Here is a tiny trained network, its code and every weight. The questions are about switching its units off for an input and a class, where a switched-off unit gives its printed mean instead of its output.

import numpy as np


def w(rows, s, z=0):
    codes = np.array(rows[::2]) - 128.0
    scale = np.full(codes.shape[1], s)
    scale[-1] = z or s
    return codes * scale


def norm(h):
    return h / np.sqrt((h * h).mean(-1, keepdims=True) + 1e-5)


def f(y):
    return np.maximum(y, 0)


def log_softmax(a):
    a = a - a.max(-1, keepdims=True)
    return a - np.log(np.exp(a).sum(-1, keepdims=True))


def net(x, mask):
    res = np.array(x, float).reshape(1, 8) / 4 @ E
    u = 0
    for l in range(4):
        y = f(norm(res) @ A[l][:, :-1].T + A[l][:, -1])
        res = res + np.where(mask[u : u + 6], y, B[l][:, -1]) @ B[l][:, :-1]
        u += 6
    return log_softmax(norm(res)[-1] @ U[:, :-1].T + U[:, -1])


A, B = {}, {}
E = w([
[2,152,158,216,179,102,145],'x0',
[178,91,144,181,104,238,207],'x1',
[180,251,143,127,141,72,173],'x2',
[175,107,103,120,118,116,35],'x3',
[131,165,66,192,214,135,49],'x4',
[107,204,63,208,171,150,153],'x5',
[43,210,34,60,116,151,154],'x6',
[143,87,94,186,4,117,84],'x7',
],0.0087)
A[0] = w([
[137,103,141,78,15,171,171,32],'0.n1',
[99,106,122,97,126,133,92,127],'0.n2',
[130,158,81,94,135,174,2,42],'0.n3',
[78,2,218,187,205,166,166,5],'0.n4',
[162,65,164,201,49,43,39,1],'0.n5',
[118,154,179,40,159,41,132,20],'0.n6',
],0.006,0.0069)
B[0] = w([
[138,142,84,148,98,188,161,208],'0.n1',
[197,143,133,153,147,152,130,221],'0.n2',
[164,70,18,89,192,153,104,198],'0.n3',
[73,67,137,108,230,253,65,255],'0.n4',
[156,144,174,251,83,74,2,230],'0.n5',
[91,127,186,47,224,95,102,179],'0.n6',
],0.0053,0.0017)
A[1] = w([
[120,188,102,74,110,86,146,66],'1.n1',
[78,178,167,4,148,37,141,25],'1.n2',
[2,231,76,173,137,130,165,1],'1.n3',
[133,78,138,87,13,154,165,40],'1.n4',
[137,89,131,110,32,148,168,36],'1.n5',
[136,57,152,74,12,166,181,27],'1.n6',
],0.0092,0.0072)
B[1] = w([
[94,104,183,128,175,157,118,179],'1.n1',
[142,145,206,43,169,40,112,223],'1.n2',
[4,205,46,220,70,113,216,252],'1.n3',
[156,128,104,84,54,169,206,210],'1.n4',
[144,114,118,96,106,134,191,182],'1.n5',
[158,70,82,56,56,185,188,231],'1.n6',
],0.011,0.0037)
A[2] = w([
[190,162,133,145,143,130,153,65],'2.n1',
[149,48,153,207,14,38,89,3],'2.n2',
[104,136,129,126,103,127,104,33],'2.n3',
[126,136,156,90,58,147,133,30],'2.n4',
[103,121,144,85,150,196,179,37],'2.n5',
[134,98,133,79,1,165,154,16],'2.n6',
],0.0079,0.0048)
B[2] = w([
[148,147,142,126,135,148,173,154],'2.n1',
[138,181,197,190,1,73,18,210],'2.n2',
[150,121,129,133,115,79,148,128],'2.n3',
[118,77,81,109,110,87,178,167],'2.n4',
[97,92,149,149,99,84,86,179],'2.n5',
[157,82,109,124,43,108,188,252],'2.n6',
],0.008,0.0034)
A[3] = w([
[208,184,137,144,160,148,185,22],'3.n1',
[199,190,157,158,152,152,164,29],'3.n2',
[75,31,191,164,177,191,138,1],'3.n3',
[180,186,115,159,143,168,150,43],'3.n4',
[107,187,133,152,182,80,89,84],'3.n5',
[145,106,2,91,142,135,35,7],'3.n6',
],0.0098,0.0064)
B[3] = w([
[208,152,102,174,163,69,154,172],'3.n1',
[218,132,72,174,162,119,164,169],'3.n2',
[97,36,244,159,191,254,158,212],'3.n3',
[172,122,179,131,168,48,153,161],'3.n4',
[106,80,131,85,75,167,169,253],'3.n5',
[112,171,18,42,145,243,51,201],'3.n6',
],0.0089,0.0032)
U = w([
[135,142,35,75,153,191,29,16],'0',
[98,42,205,184,187,220,143,53],'1',
[170,65,107,78,16,172,196,203],'2',
[163,110,175,209,42,101,18,113],'3',
[106,162,191,27,184,61,124,168],'4',
[4,202,77,197,138,125,192,252],'5',
[231,171,115,184,183,118,174,12],'6',
],0.019,0.0024)

Each question gives the input, the list of numbers given to net, and the class t.
The units are the neurons (one row each of A and B). Each row of codes is followed by its name. A weight is (code - 128) times the scale printed after its matrix; where a second scale follows, it is the last column's (A, B and U).
mask holds one flag per neuron, layer by layer. A switched-off neuron (its flag False) gives its mean, the last column of its row in B, instead of its output. The means were averaged over made-up inputs and are rounded, as every weight is.
A unit's drop is (log p(t) with every unit on - log p(t) with that unit switched off) / (log p(t) with every unit on - log p(t) with every unit switched off).
The circuit of an input: a set's keep is (log p(t) with only the set's units on - log p(t) with every unit switched off) / (log p(t) with every unit on - log p(t) with every unit switched off). Starting from the 12 units with the biggest drops (on a tie, the unit counted first), units are removed one at a time, each time the one whose removal leaves the highest keep (on an exact tie, the one counted first), for as long as the keep stays at least 0.8.
units of the circuit, in order: the units of the circuit, biggest drop first
k most important neurons: the k neurons with the biggest drops, biggest first
top k neurons in layer l: the k neurons of layer l with the biggest drops, biggest first
drop when u is switched off: that unit's drop, to one decimal
input [0,0,-4,8,-2,-3,-1,2], class 3: units of the circuit, in order	(2.n2)
input [0,-2,3,-2,3,-3,-5,-1], class 3: 4 most important neurons	(0.n5 1.n2 1.n1 0.n4)
input [1,-3,-5,3,-2,7,0,4], class 3: units of the circuit, in order	(2.n2 0.n5)
input [3,-6,-2,3,-3,-7,3,7], class 3: 2 most important neurons	(0.n5 2.n2)
input [-7,-6,1,-3,-8,1,1,-2], class 4: 2 most important neurons	(1.n2 0.n6)
input [2,4,2,5,-5,8,-1,7], class 3: 2 most important neurons	(2.n2 1.n6)
input [7,-7,-5,3,-3,-3,2,3], class 3: units of the circuit, in order	(2.n2 1.n3)
input [3,-6,-3,4,0,2,3,4], class 0: 2 most important neurons	(3.n6 0.n3)
input [-3,3,-5,-2,4,-4,-8,2], class 3: 2 most important neurons	(2.n2 0.n5)
input [-7,5,-7,3,8,-7,-3,-1], class 0: top 2 neurons in layer 3	(3.n6 3.n5)
input [-7,-7,3,8,7,-7,-5,-2], class 0: drop when 1.n2 is switched off	0.1
input [7,-3,-4,-3,-4,4,-3,7], class 3: drop when 0.n5 is switched off	0.2
input [4,-8,-3,-2,-2,-6,2,4], class 4: drop when 1.n2 is switched off	1.2
input [6,-2,1,5,-3,-3,7,-6], class 4: units of the circuit, in order	(1.n2)
